Below are the code and all the weights of a small trained network. Each question names an input and a class and asks about switching units off, where a switched-off unit gives its printed mean instead of its output.

import numpy as np


def w(rows, s, z=0):
    codes = np.array(rows[::2]) - 128.0
    scale = np.full(codes.shape[1], s)
    scale[-1] = z or s
    return codes * scale


def f(y):
    return y / 2 * (1 + np.tanh(0.7978845608 * (y + 0.044715 * y**3)))


def log_softmax(a):
    a = a - a.max(-1, keepdims=True)
    return a - np.log(np.exp(a).sum(-1, keepdims=True))


def net(x, mask):
    res = np.array(x, float).reshape(1, 7) / 4 @ E
    y = f(res @ A[0][:, :-1].T + A[0][:, -1])
    res = res + np.where(mask, y, B[0][:, -1]) @ B[0][:, :-1]
    return log_softmax(res[-1] @ U[:, :-1].T + U[:, -1])


A, B = {}, {}
E = w([
[2,105,223,218],'x0',
[91,58,25,230],'x1',
[128,5,210,155],'x2',
[143,5,58,177],'x3',
[149,221,160,164],'x4',
[241,150,156,206],'x5',
[211,128,109,134],'x6',
],0.0042)
A[0] = w([
[85,164,104,78,93],'N0',
[102,82,125,112,180],'N1',
[66,134,51,143,232],'N2',
[117,122,154,66,79],'N3',
[137,169,206,159,100],'N4',
[101,6,128,78,205],'N5',
[126,184,160,71,44],'N6',
[190,42,101,148,29],'N7',
[65,165,79,125,103],'N8',
[141,88,126,166,51],'N9',
[131,157,150,142,204],'N10',
[112,125,90,117,205],'N11',
[127,98,152,162,41],'N12',
[134,156,171,205,108],'N13',
[64,123,87,152,163],'N14',
[129,154,237,121,236],'N15',
[68,152,64,148,88],'N16',
[168,105,188,125,65],'N17',
[184,123,104,122,36],'N18',
[211,106,155,137,86],'N19',
[110,161,119,115,254],'N20',
[108,194,73,130,57],'N21',
[152,121,97,108,62],'N22',
[144,130,102,120,168],'N23',
[116,123,226,185,151],'N24',
[67,144,74,186,88],'N25',
[149,130,52,168,91],'N26',
[126,85,98,168,82],'N27',
[104,174,142,32,101],'N28',
[13,53,115,107,149],'N29',
[192,48,77,95,141],'N30',
[128,129,138,71,229],'N31',
[89,188,124,189,180],'N32',
[126,159,169,64,181],'N33',
[176,78,248,74,192],'N34',
[127,104,128,122,208],'N35',
[115,111,132,92,80],'N36',
],0.014,0.0037)
B[0] = w([
[90,143,107,99,160],'N0',
[145,132,174,153,175],'N1',
[78,202,173,110,219],'N2',
[111,136,100,95,142],'N3',
[127,130,133,173,192],'N4',
[170,137,173,171,249],'N5',
[127,75,80,79,172],'N6',
[177,9,93,116,187],'N7',
[103,159,113,112,162],'N8',
[119,98,92,115,144],'N9',
[125,135,172,145,173],'N10',
[95,127,178,114,169],'N11',
[156,115,103,103,138],'N12',
[147,110,132,167,183],'N13',
[137,173,161,104,186],'N14',
[102,165,201,101,253],'N15',
[97,156,114,99,161],'N16',
[114,136,104,112,146],'N17',
[159,50,106,118,142],'N18',
[106,104,113,141,165],'N19',
[92,149,187,116,190],'N20',
[120,106,121,120,157],'N21',
[147,84,124,116,133],'N22',
[107,101,161,129,152],'N23',
[204,90,165,134,233],'N24',
[95,169,170,71,172],'N25',
[98,136,141,101,169],'N26',
[130,104,117,91,164],'N27',
[88,148,70,71,196],'N28',
[160,184,217,206,253],'N29',
[163,25,211,137,218],'N30',
[72,149,179,93,184],'N31',
[129,160,204,129,196],'N32',
[71,110,156,86,197],'N33',
[51,223,170,78,231],'N34',
[122,141,176,132,163],'N35',
[130,139,105,131,126],'N36',
],0.015,0.0063)
U = w([
[183,158,2,158,52],'0',
[79,248,147,55,217],'1',
[180,74,113,43,4],'2',
[202,164,251,192,220],'3',
],0.0066,0.0027)

Each question gives the input, the list of numbers given to net, and the class t.
The units are the neurons (one row each of A and B). Each row of codes is followed by its name. A weight is (code - 128) times the scale printed after its matrix; where a second scale follows, it is the last column's (A, B and U).
mask holds one flag per neuron, in row order. A switched-off neuron (its flag False) gives its mean, the last column of its row in B, instead of its output. The means were averaged over made-up inputs and are rounded, as every weight is.
A unit's drop is (log p(t) with every unit on - log p(t) with that unit switched off) / (log p(t) with every unit on - log p(t) with every unit switched off).
The circuit of an input: a set's keep is (log p(t) with only the set's units on - log p(t) with every unit switched off) / (log p(t) with every unit on - log p(t) with every unit switched off). Starting from the 12 units with the biggest drops (on a tie, the unit counted first), units are removed one at a time, each time the one whose removal leaves the highest keep (on an exact tie, the one counted first), for as long as the keep stays at least 0.8.
circuit, biggest first: the units of the circuit, biggest drop first
top k neurons: the k neurons with the biggest drops, biggest first
drop when u is switched off: that unit's drop, to one decimal
input [-6,8,2,6,-2,5,-3], class 2: circuit, biggest first : (N7)
input [-8,0,7,4,1,1,3], class 2: circuit, biggest first : (N7, N29)
input [0,-5,-5,3,4,4,-2], class 1: top 3 neurons : (N30, N29, N5)
input [-2,3,-4,4,-5,2,3], class 2: circuit, biggest first : (N29, N7)
input [-1,-4,5,4,-3,5,1], class 2: top 4 neurons : (N29, N7, N32, N2)
input [1,7,-4,8,6,4,3], class 2: top 3 neurons : (N7, N29, N34)
input [-7,8,3,5,2,-2,-1], class 2: top 2 neurons : (N7, N27)
input [2,-2,4,-8,-1,6,-7], class 1: top 2 neurons : (N34, N29)
input [-5,-2,-7,5,-4,7,-6], class 2: top 2 neurons : (N29, N5)
input [6,-4,1,-2,0,-2,7], class 1: top 4 neurons : (N34, N30, N29, N5)
input [-1,8,-6,6,2,6,-3], class 1: top 2 neurons : (N2, N25)
input [-5,6,-8,1,0,6,2], class 2: drop when N18 is switched off : 0.2
input [-3,-5,-8,7,-4,4,5], class 2: drop when N29 is switched off : 0.1
input [1,-8,-3,8,-2,2,5], class 2: drop when N29 is switched off : 0.6
